Below are the code and all the weights of a small trained network. Each question names an input and a class and asks about switching units off, where a switched-off unit gives its printed mean instead of its output.

import numpy as np


def w(rows, s, z=0):
    codes = np.array(rows[::2]) - 128.0
    scale = np.full(codes.shape[1], s)
    scale[-1] = z or s
    return codes * scale


def f(y):
    return np.maximum(y, 0)


def log_softmax(a):
    a = a - a.max(-1, keepdims=True)
    return a - np.log(np.exp(a).sum(-1, keepdims=True))


def net(x, mask):
    res = np.array(x, float).reshape(1, 2) / 4 @ E
    y = f(res @ A[0][:, :-1].T + A[0][:, -1])
    res = res + np.where(mask, y, B[0][:, -1]) @ B[0][:, :-1]
    return log_softmax(res[-1] @ U[:, :-1].T + U[:, -1])


A, B = {}, {}
E = w([
[61,65,224,74,155,118,56],'x0',
[88,154,129,216,254,137,194],'x1',
],0.011)
A[0] = w([
[129,158,165,225,149,129,128,71],'neuron 1',
[134,83,220,110,174,146,70,170],'neuron 2',
[81,144,149,159,142,198,146,2],'neuron 3',
[211,227,76,148,65,128,210,163],'neuron 4',
[247,117,146,224,116,124,181,59],'neuron 5',
[61,89,91,117,214,113,168,193],'neuron 6',
[131,127,158,107,255,193,111,220],'neuron 7',
[145,55,124,140,209,169,166,119],'neuron 8',
[194,50,132,70,98,165,74,254],'neuron 9',
[199,121,150,76,128,119,79,12],'neuron 10',
[124,58,179,136,130,124,71,13],'neuron 11',
[91,180,134,142,230,123,179,149],'neuron 12',
[99,77,216,96,148,66,121,179],'neuron 13',
[124,40,162,40,43,130,90,240],'neuron 14',
[135,82,136,158,205,108,145,2],'neuron 15',
[179,95,125,48,90,126,79,92],'neuron 16',
],0.0098,0.0039)
B[0] = w([
[144,181,171,86,69,104,170,176],'neuron 1',
[100,188,17,187,138,175,113,208],'neuron 2',
[78,145,146,101,48,135,179,151],'neuron 3',
[80,169,131,127,205,239,219,233],'neuron 4',
[48,219,105,197,195,136,118,182],'neuron 5',
[143,216,161,101,54,143,158,200],'neuron 6',
[147,164,120,74,126,157,190,207],'neuron 7',
[166,181,129,124,113,149,212,178],'neuron 8',
[132,221,178,90,121,113,150,221],'neuron 9',
[76,127,127,148,93,136,223,162],'neuron 10',
[78,109,96,173,151,170,165,170],'neuron 11',
[114,191,181,49,1,141,168,223],'neuron 12',
[97,166,25,229,178,170,95,207],'neuron 13',
[134,183,129,62,67,171,177,254],'neuron 14',
[90,137,188,132,81,141,212,165],'neuron 15',
[82,152,201,161,73,109,230,202],'neuron 16',
],0.0083,0.014)
U = w([
[58,174,104,170,181,219,178,153],'0',
[141,170,220,2,74,73,235,80],'1',
[131,193,141,54,144,164,169,254],'2',
[195,41,56,154,234,136,52,2],'3',
[151,138,110,159,196,43,59,2],'4',
[209,74,64,91,208,66,100,2],'5',
],0.008,0.0039)

Each question gives the input, the list of numbers given to net, and the class t.
The units are the neurons (one row each of A and B). Each row of codes is followed by its name. A weight is (code - 128) times the scale printed after its matrix; where a second scale follows, it is the last column's (A, B and U).
mask holds one flag per neuron, in row order. A switched-off neuron (its flag False) gives its mean, the last column of its row in B, instead of its output. The means were averaged over made-up inputs and are rounded, as every weight is.
A unit's drop is (log p(t) with every unit on - log p(t) with that unit switched off) / (log p(t) with every unit on - log p(t) with every unit switched off).
The circuit of an input: a set's keep is (log p(t) with only the set's units on - log p(t) with every unit switched off) / (log p(t) with every unit on - log p(t) with every unit switched off). Starting from the 12 units with the biggest drops (on a tie, the unit counted first), units are removed one at a time, each time the one whose removal leaves the highest keep (on an exact tie, the one counted first), for as long as the keep stays at least 0.8.
circuit, biggest first: the units of the circuit, biggest drop first
unit that matters most: the unit with the biggest drop
k most important neurons: the k neurons with the biggest drops, biggest first
drop of u: that unit's drop, to one decimal
input [-8,-5], class 0: circuit, biggest first : [neuron 4]
input [-7,8], class 1: 4 most important neurons : [neuron 12; neuron 1; neuron 13; neuron 2]
input [3,4], class 1: 2 most important neurons : [neuron 4; neuron 12]
input [-6,-6], class 0: 2 most important neurons : [neuron 4; neuron 12]
input [4,-3], class 0: 2 most important neurons : [neuron 13; neuron 12]
input [6,-5], class 0: 2 most important neurons : [neuron 13; neuron 2]
input [6,7], class 1: 4 most important neurons : [neuron 12; neuron 6; neuron 4; neuron 7]
input [4,5], class 1: 4 most important neurons : [neuron 12; neuron 4; neuron 6; neuron 5]
input [-4,-3], class 0: 2 most important neurons : [neuron 12; neuron 4]
input [6,-6], class 0: 2 most important neurons : [neuron 13; neuron 2]
input [6,-3], class 0: 2 most important neurons : [neuron 13; neuron 2]
input [-5,-3], class 0: 2 most important neurons : [neuron 4; neuron 12]
input [4,7], class 1: drop of neuron 12 : 0.1
input [8,-4], class 0: unit that matters most : neuron 13
input [-3,5], class 1: drop of neuron 12 : 0.2
input [4,-2], class 0: drop of neuron 12 : 0.2
